In the rows, zero is written as 128.
Each row of numbers belongs to one of the things below and depends on some of the facts about them. Some rows are named. Which thing is each other row?

Some facts about the things:
dadas: belongs to class; laso: is directly followed by; grukle: points at; flite: is of sort
dredrafle (dadas 229)
zuski (dadas 582) (laso neklon) (flite 115)
stozofo (dadas 229) (laso kaston) (flite 948)
vebril (dadas 582) (laso miplagrom) (grukle fuzo) (flite 812)
vosker (dadas 582) (flite 943)
vovik (dadas 582) (laso trezo) (grukle disku) (flite 115)
kaston (dadas 582) (grukle tudrol)
rutris (dadas 582) (laso ritrum) (flite 948)
disku (dadas 582)
dutre (dadas 229)
zarizol (dadas 582)
gaklofar (dadas 229) (laso posam)
gruskoror (dadas 582) (laso sukem) (grukle ritrum) (flite 812)
feflik (dadas 229)
zastu (dadas 582) (laso gopur) (flite 115)
fleplen (dadas 229) (laso ruga) (flite 115)
debres (dadas 582) (laso dregin) (grukle klavolo) (flite 943)
zugrisko (dadas 582) (laso peko) (grukle plimol) (flite 948)
klibro (dadas 229) (grukle dredrafle) (flite 115)
melor (dadas 229) (laso skipok) (grukle feflik) (flite 350)
zofen (dadas 582) (laso skipustur) (grukle pliler)
lubi (dadas 229) (flite 812)
kladrur (dadas 582) (laso trakul) (grukle fesken) (flite 115)
mufel (dadas 229)
vipluk (dadas 582) (laso nekis) (grukle stida) (flite 943)
grasku (dadas 582) (laso brustu) (flite 700)
skade (dadas 229) (laso nugi) (flite 913)
toska (dadas 582) (laso fesken)
kibrum (dadas 229)
refen (dadas 582) (laso vebril) (grukle repun) (flite 356)
vubrul (dadas 229) (laso dolum) (grukle gaklil) (flite 700)
kistel (dadas 582) (grukle dutre)
fuzo (dadas 582)
dregin (dadas 582) (flite 67)
zoklilil (dadas 229) (laso kuve) (grukle disku) (flite 700)
kufam (dadas 582) (laso bruplokon) (grukle zavifle)
nakik (dadas 582) (laso trabos) (flite 700)
fizel (dadas 582) (laso stino) (grukle flusepi) (flite 67)
trakin (dadas 582) (laso zoklilil) (grukle klime) (flite 943)
neklon (dadas 582) (laso dekor) (grukle dutre)
nidas (dadas 582)
vodrer (dadas 582) (laso gruskoror) (grukle ritrum) (flite 700)
plogan (dadas 582)
skipok (dadas 582) (laso tuflofek) (grukle sunor)
sukem (dadas 582) (flite 67)
steplur (dadas 582) (grukle pliler) (flite 875)
stugral (dadas 229) (laso staklen) (grukle brisko) (flite 67)
luflik (dadas 582) (laso klafe) (flite 943)
fisen (dadas 229) (grukle nuta) (flite 700)
ritrum (dadas 229) (laso drasidi) (flite 199)
buge (dadas 582) (laso mufin) (flite 350)
klavolo (dadas 582)
klufluge (dadas 582) (laso grenim) (grukle stida) (flite 350)
mufin (dadas 582) (laso grasil) (grukle klafe) (flite 875)
fodropluk (dadas 229) (grukle tudrol) (flite 943)
grasil (dadas 229) (grukle tripi) (flite 948)
nepliklor (dadas 229) (grukle fuzo) (flite 356)
gubo (dadas 229) (laso drikul) (flite 948)
stuklek (dadas 582) (laso rebak) (grukle klafe) (flite 350)
fitidum (dadas 229)
skipustur (dadas 582) (laso driklagra) (grukle dutre) (flite 199)
dratul (dadas 229) (laso steplur) (grukle stida)
tiste (dadas 229) (laso tuletru) (flite 913)
bradel (dadas 229) (laso kistel)
guber (dadas 582) (grukle fitidum) (flite 350)
kliplel (dadas 582) (flite 875)
gralus (dadas 229) (laso pedrik) (grukle floskur)
flastak (dadas 229) (grukle mufel) (flite 700)
sitrun (dadas 582) (laso skiskes) (grukle begri) (flite 356)
steto (dadas 582) (laso matidom) (grukle dutre)
pove (dadas 582) (laso gadom) (grukle mufel) (flite 700)
nekis (dadas 582) (laso kladrur) (grukle tuflofek)
dremo (dadas 229)
trabos (dadas 582) (laso sedrosu) (flite 350)
skisi (dadas 582) (grukle zavifle) (flite 115)
tuletru (dadas 582) (laso fligar) (grukle floskur) (flite 948)
zavifle (dadas 582) (flite 875)
stipir (dadas 229) (laso numam) (grukle trogis) (flite 350)
drutras (dadas 582) (laso draflal) (grukle fedrami) (flite 115)
klafe (dadas 229) (laso maka) (grukle fitidum) (flite 700)
dekor (dadas 582) (laso gebis) (grukle disku) (flite 948)
baplagen (dadas 582) (laso guber) (flite 948)
sidrul (dadas 229) (laso zuflufle) (grukle gotur) (flite 67)
brigufli (dadas 582) (laso vostom) (grukle stida) (flite 913)
pliler (dadas 582)
zegrem (dadas 582) (laso klupuga) (grukle fodropluk)
bepomol (dadas 229) (laso gralus) (grukle fedrami) (flite 913)
miplagrom (dadas 229) (laso drezozam) (flite 700)
grenim (dadas 229) (laso bradel) (grukle trogis)
trurilu (dadas 582) (laso stozofo)
dolum (dadas 229) (laso tiste) (grukle ritrum) (flite 350)
gruketro (dadas 582) (laso zofen) (grukle plimol) (flite 875)
repun (dadas 229) (flite 350)
tudrol (dadas 229)
kuve (dadas 229) (grukle ritrum) (flite 199)
trogis (dadas 229)
brisko (dadas 229)
baple (dadas 582) (laso klama)
sadak (dadas 582) (laso bralo) (grukle brisko) (flite 199)
drasidi (dadas 582) (laso zopum) (grukle sutil) (flite 875)
flubi (dadas 229) (laso stekal) (flite 115)
zuflufle (dadas 582) (laso stubri) (grukle sunor) (flite 199)
plaruplen (dadas 229) (laso gutri)
klupuga (dadas 229) (laso klaflo) (flite 700)
fludra (dadas 582) (laso dratul) (grukle sutil) (flite 356)
vostom (dadas 229) (laso ditre) (flite 67)
draflal (dadas 582) (laso debres) (flite 948)
tripi (dadas 582)
lustokul (dadas 582) (laso repun) (grukle didrepi) (flite 875)
groplom (dadas 229) (laso bepomol) (grukle gaklil) (flite 812)
fligar (dadas 582) (laso fodropluk) (grukle mufel) (flite 812)
numam (dadas 582) (laso skiklum) (flite 943)
sunor (dadas 582) (laso skisi) (flite 943)
klime (dadas 582) (flite 115)
brunapa (dadas 229) (flite 356)
breskin (dadas 582) (laso melor) (flite 875)
vokefu (dadas 229) (grukle disku) (flite 115)
driklagra (dadas 229) (laso plibel) (grukle mufel)
trikle (dadas 582) (grukle baple) (flite 943)
stubri (dadas 229) (grukle skiklum) (flite 943)
skeplik (dadas 582) (laso sitrun) (grukle gotur) (flite 948)
sutil (dadas 582) (laso buge)
kove (dadas 229) (laso mavi) (grukle trabos) (flite 875)
noduler (dadas 582) (grukle klafe)
fedrami (dadas 582) (laso dokotrek) (grukle ritrum) (flite 948)
nuta (dadas 582)
lipi (dadas 582) (laso zastu) (grukle fedrami) (flite 199)
bralo (dadas 229) (laso gaklofar) (grukle stida)
virem (dadas 229) (laso fizel) (grukle fitidum)
zivo (dadas 229) (laso vubrul) (grukle baple) (flite 356)
trakul (dadas 582) (grukle flusepi) (flite 812)
lozastu (dadas 582) (grukle nume) (flite 356)
dogul (dadas 582) (laso stuklek) (grukle sunor) (flite 913)
sedrosu (dadas 229) (laso zuski) (flite 875)
rebak (dadas 229) (laso zarizol) (flite 812)
drikul (dadas 229) (laso klebrak)
gebis (dadas 229) (grukle repun) (flite 913)
koskas (dadas 229) (laso gaklil) (grukle fuzo) (flite 875)
trezo (dadas 582) (laso stipir) (grukle repun) (flite 356)
ditre (dadas 229) (laso rutris) (grukle klime) (flite 115)
brustu (dadas 229) (laso lipi) (grukle dregin) (flite 875)
dribri (dadas 582) (grukle fodropluk) (flite 948)
gotur (dadas 582)
zopum (dadas 582) (laso fisen) (flite 350)
puston (dadas 229) (laso plevis) (grukle nume) (flite 350)
nugi (dadas 229) (laso rebrok) (grukle lofen) (flite 700)
staklen (dadas 229) (laso fludra) (flite 812)
ruflun (dadas 582) (laso vodrer) (flite 913)
geplon (dadas 582) (laso sunor) (flite 948)
gadom (dadas 229) (laso flubi) (grukle fedrami) (flite 356)
klazer (dadas 582) (laso klufluge) (grukle sutil)
posam (dadas 229) (laso refen) (flite 350)
trobes (dadas 582) (flite 199)
skiklum (dadas 229) (laso trurilu)
nume (dadas 582)
matidom (dadas 582) (laso gubo) (flite 356)
klama (dadas 582) (laso lozastu) (grukle pove)
maka (dadas 229) (laso trobes) (grukle feflik) (flite 67)
peko (dadas 229) (laso kove) (grukle fedrami) (flite 199)
plerok (dadas 229)
dokotrek (dadas 582) (laso trofor) (grukle feflik)
stino (dadas 229) (laso puston) (grukle brisko) (flite 700)
braplim (dadas 582) (grukle fitidum) (flite 115)
begri (dadas 582)
depok (dadas 229) (grukle stugral) (flite 67)
flefipel (dadas 229) (grukle pliler)
tuflofek (dadas 229) (laso flefipel) (grukle dremo) (flite 356)
gaklil (dadas 582) (laso steto) (flite 943)
plevis (dadas 582) (laso geplon) (grukle fesken)
skiskes (dadas 229) (laso grasku) (grukle fuzo) (flite 350)
rebrok (dadas 582) (laso vipluk)
stida (dadas 582)
trofor (dadas 582) (laso trakin) (grukle mufel) (flite 350)
buvir (dadas 582) (grukle floskur) (flite 812)
zeklor (dadas 582) (laso nali) (grukle plogan) (flite 700)
dridefe (dadas 229) (laso plaruplen) (grukle fuzo) (flite 700)
fesken (dadas 582) (laso baplagen) (flite 812)
plibel (dadas 582) (laso zeklor) (grukle mufel)
stotruk (dadas 582) (laso lustokul)
mavi (dadas 582) (laso ruflun) (grukle plimol)
plimol (dadas 229)
mubi (dadas 582) (laso klazer) (grukle begri) (flite 356)
bruplokon (dadas 229) (laso kliplel) (grukle mufel) (flite 199)
nali (dadas 229) (laso noduler) (flite 67)
gopur (dadas 582) (flite 943)
pedrik (dadas 582) (laso kufam) (flite 350)
flusepi (dadas 229) (grukle klime) (flite 948)
floskur (dadas 582)
donoske (dadas 229) (grukle fedrami) (flite 875)
gutri (dadas 582) (laso zofus) (grukle baple)
didrepi (dadas 582)
klebrak (dadas 229) (laso klibro) (grukle klafe) (flite 812)
zofus (dadas 582) (laso toska)
ruga (dadas 582) (laso breskin) (grukle sutil) (flite 199)
lofen (dadas 229) (grukle feflik) (flite 700)
drezozam (dadas 229) (grukle plogan) (flite 67)
klaflo (dadas 229) (laso sutil) (flite 943)
stekal (dadas 582) (laso dogul) (grukle kladrur) (flite 943)

Known rows:
[160 105 152 127 144 114 192 109  92 138 143 103 155 141 161 141  75 119
 145  80 133 175 137 111 103 177 153 134] -> koskas
[164 122 147 130 156 102 162 105  86 133 141 124 138 167 128 141  89 118
 151  59 141 155 125 135  88 143 150 118] -> stotruk
[115 122 148 142 136  79 118  99 101 202 124 137 153 170 131 150  69 112
 120 140 123 150 115 139  75 171 155 173] -> bruplokon
[161 119 147 117 140  95 135 105  83 183 136 128 141 178 112 136  92 111
 142  75 144 154 108 148  71 154 149 138] -> trobes
[133 112 153 122 129  95 151  98  87 175 142 110 160 149 158 167  85 139
 151 126 134 171 119 130  98 165 142 125] -> depok
[170 119 143 121 146  91 145 102  79 167 137 118 147 166 119 161  94 130
 153  63 142 156 112 144 102 141 149 156] -> nume
[157 127 148 117 143  98 154 117  82 170 137 112 143 167 129 150  91 115
 149 100 145 150 127 138  81 161 145 116] -> debres
[128 116 145 145 116  78 139  95  96 147 132 120 151 158 147 164  74 121
 163 100 134 166 116 129  77 146 142  76] -> bralo
[151 126 165 133 152 109 136 110  91 135 136  91 144 133 175 150  79 110
 152  86 112 162  98 120 113 157 139 101] -> gadom
[159 122 149 125 141 102 155 109  86 144 139 121 138 172 120 145  85 128
 154 101 134 155 119 137  84 154 150 121] -> gutri
[142 110 149 122 105  96 130 102  90 187 130 115 155 161 130 166  73 137
 152 131 121 172  99 133  92 166 155 143] -> flefipel
[156 105 141 127 126  85 137  89  90 184 134 118 160 151 141 159  81 119
 152  48 138 171 108 133 108 145 151 157] -> dutre
[148 121 161 138 120 110 125  98  98 131 136 108 139 158 159  96  71  84
 149  83 116 159  81 130  86 143 149 129] -> bepomol
[172 117 149 138 159  98 139 104  75 141 128 125 141 171 100 166  84 141
 151  72 120 173  95 138  88 151 153 139] -> buge
[166 125 151 128 163 102 167 118  77 133 136 109 143 155 128 181  89 144
 158  95 131 159 126 128 103 162 144 107] -> fludra
[151 105 143 122 123  92 131  97  95 187 132 119 156 153 138 165  77 123
 149  74 130 170 105 130 103 153 153 146] -> skiklum
[169 124 148 122 164  98 156 116  75 151 135 110 142 152 126 191  91 146
 158  81 130 157 123 132 112 158 145 118] -> matidom

Which thing is each row?
No name comes twice in this set of rows, the named rows included.
[170 119 140  99 132  89 122 114  78 226 130 114 149 161 111 178  95 127
 151  73 142 151 110 146 108 156 150 156]	sunor
[149 109 146 133 129  97 149  95  98 155 135 118 152 156 147 144  75 112
 150  71 133 168 115 124  90 151 150 124]	plaruplen
[158 121 149 123 137 102 150 110  82 151 138 119 139 173 117 150  88 134
 154 110 134 157 115 139  88 155 150 126]	mavi
[143 130 144 121 129  79 135 116  79 179 133 113 141 169 119 179  91 126
 162 119 146 148 121 145  76 153 139  80]	vipluk
[160 123 146 100 122  94 125 118  76 220 130 111 148 166 109 179  92 136
 152 123 135 152 109 149  98 166 152 149]	gopur
[192 108 144 111 150 108 160 102  77 169 143 117 151 164 115 134  96 126
 144  30 143 163 115 139 112 152 157 199]	fuzo
[181 136 149 121 140 110 129 114  90 135 138 102 127 157 146 104  87  78
 158  32 131 132 101 142 121 123 150 143]	fedrami
[154 124 147 155 153  81 136 102  75 117 128 125 137 172 105 175  84 139
 164  86 126 165 100 137  73 140 143  77]	klufluge
[161 128 143 130 108  98 164 116  81 146 133 102 142 173 120 139  79 121
 165 126 140 150 124 144  94 147 157 151]	dribri
[155 119 168 148 146 106 117  97  87 123 131 107 142 151 153 123  73 104
 146  73 104 173  68 127  87 148 146 121]	dolum
[160 123 137 130 141  73 126  96  77 175 133 122 147 163 116 189  98 129
 167  50 147 153 109 150 105 126 143 121]	stida
[152 111 147 124 134  94 140 107  85 181 127 106 158 141 140 198  77 147
 155 101 121 176 110 121 116 169 148 132]	tuflofek
[158 120 149 128 149  98 155 104  84 148 141 125 139 178 123 117  89 101
 143  67 149 152 120 143  57 153 147 111]	sadak

The same things again, as new rows of numbers:
Some things and their rows:
[121 135 125 138 100 181  99 151 145 124 119  73 122 109 121  99 136 134
 139 110 146 130  68 175  81  87 123 165  93 141  87 118 167 112 123 151
 129 136] -> gralus
[116  97 118 152 116 154  89 138 150 135 137 121 136 104 118 110 165 116
 136 104 190 132  47 137 141 124 128 170 104 125  99 125 140 142 122 182
 126 146] -> nuta
[105  85 121 148 111 140  79 144 144 134 128 122 142 100 121 125 166 117
 111 105 190 123  68 143 122 106 140 175  99 115 104 109 148 129 117 159
 110 130] -> gotur
[124 133 124 132 100 166 102 150 149 129 106  77 127 110 100  91 135 131
 125 107 145 132  68 187  75  77 133 172  98 125 106 113 169 112 115 147
 119 133] -> virem
[125 135 141 130 116 144  96 199 121 126 114 115 151 155 101 124 111 137
 149  83 129  92  91 154  52 112  99 126 112 130  82 157 169  95 142 126
 147 105] -> donoske
[121  88 152 142  99 162  83 161 148 134 106  97 141 101 118 109 154 124
 138 110 164 133  69 159 142 103 113 164  92 122 127 116 192 115 114 162
 104 120] -> mavi
[114 115 119 154 107 162  86 142 155 131 145 116 127 112 145 118 145 118
 121  95 178 137  55 149 130 128 125 169  91 130  92 113 139 126 123 163
 115 152] -> sutil
[129  97 159 129 118 158  87 171 180 121 104 100 145 127 127 123 126 114
 123  75 141 145  92 182  76 139 121 153  71 120 145  98 147 108 142 165
 131 112] -> vovik
[144 132 151 155 102 173  95 161 169 125 120  73 121 112 138 117 120 128
 120 101 154 152  49 154 101 124 130 158  81 123 114 111 148 107 114 142
 130 162] -> zegrem
[118 137 133 133 109 173 101 152 139 129 129  80 130 109 130  90 146 141
 146 101 132 130  73 185  99  86 126 167  90 151  87 119 166 106 116 151
 111 131] -> driklagra
[112 106 149 130 100 143  68 154 156 135 113 104 124 137 159  85 121 103
 108 113 144 140  41 159 125 113 155 155 109 121 151 112 125 156 144 154
 125 123] -> draflal
[109  91 141 131 121 162  81 160 169 117 135 127 152 118 162 135 146 118
 140  73 164 118  91 158 120 143 105 153  79 159 126 104 151 118 145 185
 129 104] -> zastu
[117 106 139 152 104 162  87 151 149 133 138 101 135 106 141 123 152 123
 130 109 169 131  64 155 134 123 130 168  88 135 102 110 158 122 120 163
 118 134] -> toska
[119 112 155 145 109 174  86 152 148 129 145  88 134 103 151 102 148 137
 146 104 146 135  61 159 145 137 108 160  89 142 104 116 177  98 121 164
 101 133] -> kistel
[103 114  98 138 102 152  98 130 133 130 133 107 130 107 113 110 164 128
 125 105 179 113  72 166  98  70 135 176 107 135  74 123 140 131 123 164
 128 134] -> fitidum
[132 115 148 147 101 164  87 160 163 129 121  78 128 108 125 110 131 124
 127 100 154 148  50 152 114 127 128 162  88 125 124 113 163 109 114 145
 117 146] -> klazer
[118 114 163 135 112 129  78 200 126 133 113 140 165 155 118 129 117 122
 143  88 143 113  90 144 101 141  88 136 105 117 123 144 184  99 141 126
 125  97] -> steplur

Name these rows:
No name comes twice in this set of rows, the named rows included.
[ 92 148 159 143 115 152  80 175 100 113 159 123 132 170 112 117 137 115
 153  66 129 133  85 140   4 142  97 101 144 128  68 136 160  46 173 113
 118  83]	brustu
[118 107 137 107 124 165  99 159 157 111 113  93 140 118 117 115 145 132
 143  76 130 117 102 188  59  87 118 149  84 154 109 113 151 108 143 175
 134  95]	vokefu
[125 154 134 134 107 136  88 200 129 128 100 119 143 160  97 119  99 126
 129  76 125 109  95 183  30 107 112 133 106 111  96 135 164  96 137 108
 141 108]	koskas
[131 123 102 157  99 151  90 150 169 137 112 108 132 109 139 132 124 114
  99 104 182 125  58 153 119 113 145 184  81 111 102 104 129 145 105 147
 136 165]	baple
[116  94 138 130 123 161  88 158 176 120 124 121 150 127 143 127 135 112
 127  67 159 126  92 168 105 137 117 153  78 144 132 101 141 128 142 181
 135 113]	zuski
[127  79 159 121 120 157  91 164 178 119 111 100 154 110 127 128 142 129
 130  75 153 123  92 167  97 123 112 146  72 141 139 108 152 118 138 170
 129 103]	braplim
[114 154 116 131 117 135  91 193 120 138 118 142 146 162 111 118 108 117
 152  82 133 101  92 171  55 121 100 130 116 120  81 146 159 119 145 137
 149 112]	sedrosu
[102 116 133 128  97 178  91 147 132 124 132  89 132 103 127  99 154 137
 153 116 153 117  86 165 104  72 110 166 104 162  81 124 189 102 128 164
 110 119]	flefipel
[ 98 101  97 129 105 153  92 135 128 140 121 116 144 103  99  97 176 122
 132 112 174 113  72 170  99  65 130 174 115 128  81 126 157 137 114 175
 117 123]	plimol
[114  80 126 128 136 146  84 155 163 125 133 133 160 126 136 129 159 115
 136  67 167 131  83 163 114 141 114 151  82 134 118 110 117 141 139 195
 135 121]	klime
[138 114 148 146  91 163  90 159 166 131 110  76 130 103 144 132 112 125
 110 114 165 121  62 159 118 107 126 172  77 129 128 111 168 116 112 147
 133 151]	gutri
[108 113 128 120 129 141  71 154 175 127 133 136 131 154 162  96 137 103
 112  87 134 156  58 168 117 153 130 147 106 126 134 107  93 159 165 187
 132 120]	trabos

The same things again, as new rows of numbers:
Some things and their rows:
[141 132 121 121 150 164 126 145 130 115 121 107 100 140 118 115 150 154
 140 127 136 126 127 103 122 141] -> stekal
[119 134 132 103 115 113 138  98  99 143 136 113 109 121 128 132 113 121
 138 147 120 102 134 183 157 121] -> bralo
[126 128 117 121 105 113 136 129 136 136 137 130 133 116 126 135 122 127
 140 135 126 122 133 146 172 125] -> gaklofar
[ 91 116 147 127  76 103  98 110 134 131 171 143 128 132 131  72 111 124
  96 142 131 110 112  86  73 142] -> drutras
[103 140 114 122 165 171 131 111  90 129 101 117 137 106 140 176 133 162
 171 121 165 145 123 155 174 134] -> gebis
[126 128 125 141 134 132 142 132 140 113 135 126 125 130 136 128 117 122
 120 125 121 132 128 130 111 117] -> tripi
[166 112 152 119 148 134 106 134 125 129 119 129 113 151 118  96 154 109
 117 117 124 112 125 109 110 149] -> zuflufle
[139 125 123 140 182 158 141 164 139 102 117 111 131 142 127 124 140 140
 162 118 109 145 135 106  90 135] -> sunor
[138 133 124 123 151 143 129 143 120 113 127 116 110 145 121 106 148 145
 143 123 134 130 130  91 114 130] -> rutris
[116 106 157 123 146 152  80 124 121 126 138 131 136 140 122  78 141 136
 135 128 130 122 114  78  44 175] -> lipi
[125 134 119 122 110 146 138 122 141 116 138 118  98 134 131 115 130 140
 113 132 146 114 125 109 163 117] -> mubi
[161 111 157 132 173 135 105 142 125 127 107 131 136 151 120 110 152 105
 127 109 112 132 126 118  69 158] -> trobes
[192 137 135 142 156 179  94 110 113 132 119 125 134 104 131 145 121 148
  92 114 127 143 136  98  66 122] -> noduler
[135 131 119 112 144 112 130 153 117 132 124 122 129 131 116 123 150 139
 175 128 120 131 139 124 161 140] -> flusepi
[116 124 120 133 133 101 153 146 139 125 136 131 151 121 134 144 114 115
 159 129 106 126 140 153 147 119] -> dutre
[111 133 129 145 144 143 129 126 141 122 116 121 133 120 139 147 112 122
 101 124 115 151 122 150  63 126] -> sukem
[128 127 115 118 105 115 138 133 135 135 141 130 126 118 127 134 123 129
 139 137 128 114 134 142 180 120] -> plaruplen

Name these rows:
No name comes twice in this set of rows, the named rows included.
[121 130 119 114 105 118 130 125 128 142 129 128 123 113 126 138 126 121
 135 134 132 119 129 150 171 130]	gralus
[130 117 141 120  87  74 121 132 136 149 141 145 140 125 120 115 124  90
 115 134 106 114 134 153 144 129]	flubi
[116 132 128 150 148 134 138 136 146 115 122 124 142 123 139 146 108 116
 111 124 107 151 127 145  69 122]	dregin
[136 130 119 112 163 158 117 147 117 138 102 112 129 119 114 144 150 147
 162 127 126 145 132 140 122 156]	stubri
[147 119 112 147 114 118 182 126 152 130 129 142 182 145 104 166 111 154
 164 151 114 137 133 139 110 104]	mufel
[205 125 151 140 116 123  90 115 125 143 143 145 136 121 119 108 121 119
  67 116 116 118 137  93  72 118]	braplim
[ 83 124 116 113  98 141 111 118 126 134 160 124 136 106 124 106 117 168
 157 152 150 118 121 103 142 148]	gadom
[148 129 115 120 135 157 140 145 140 109 140 111  95 145 119 104 145 154
 146 129 137 109 132  86 149 127]	luflik
[107 131 121 128 126 116 132 135 138 141 123 127 145 107 132 155 113 118
 130 132 111 145 130 170 120 132]	nali
[116 103 142 103 108 120  86 125 119 142 156 138 140 128 112  77 143 138
 163 141 135 102 123  87 127 169]	peko
[197 133 115 118  97 146 113 107 124 147 153 134 128 101 117 133 121 158
 114 130 139 103 146  92 176 109]	virem

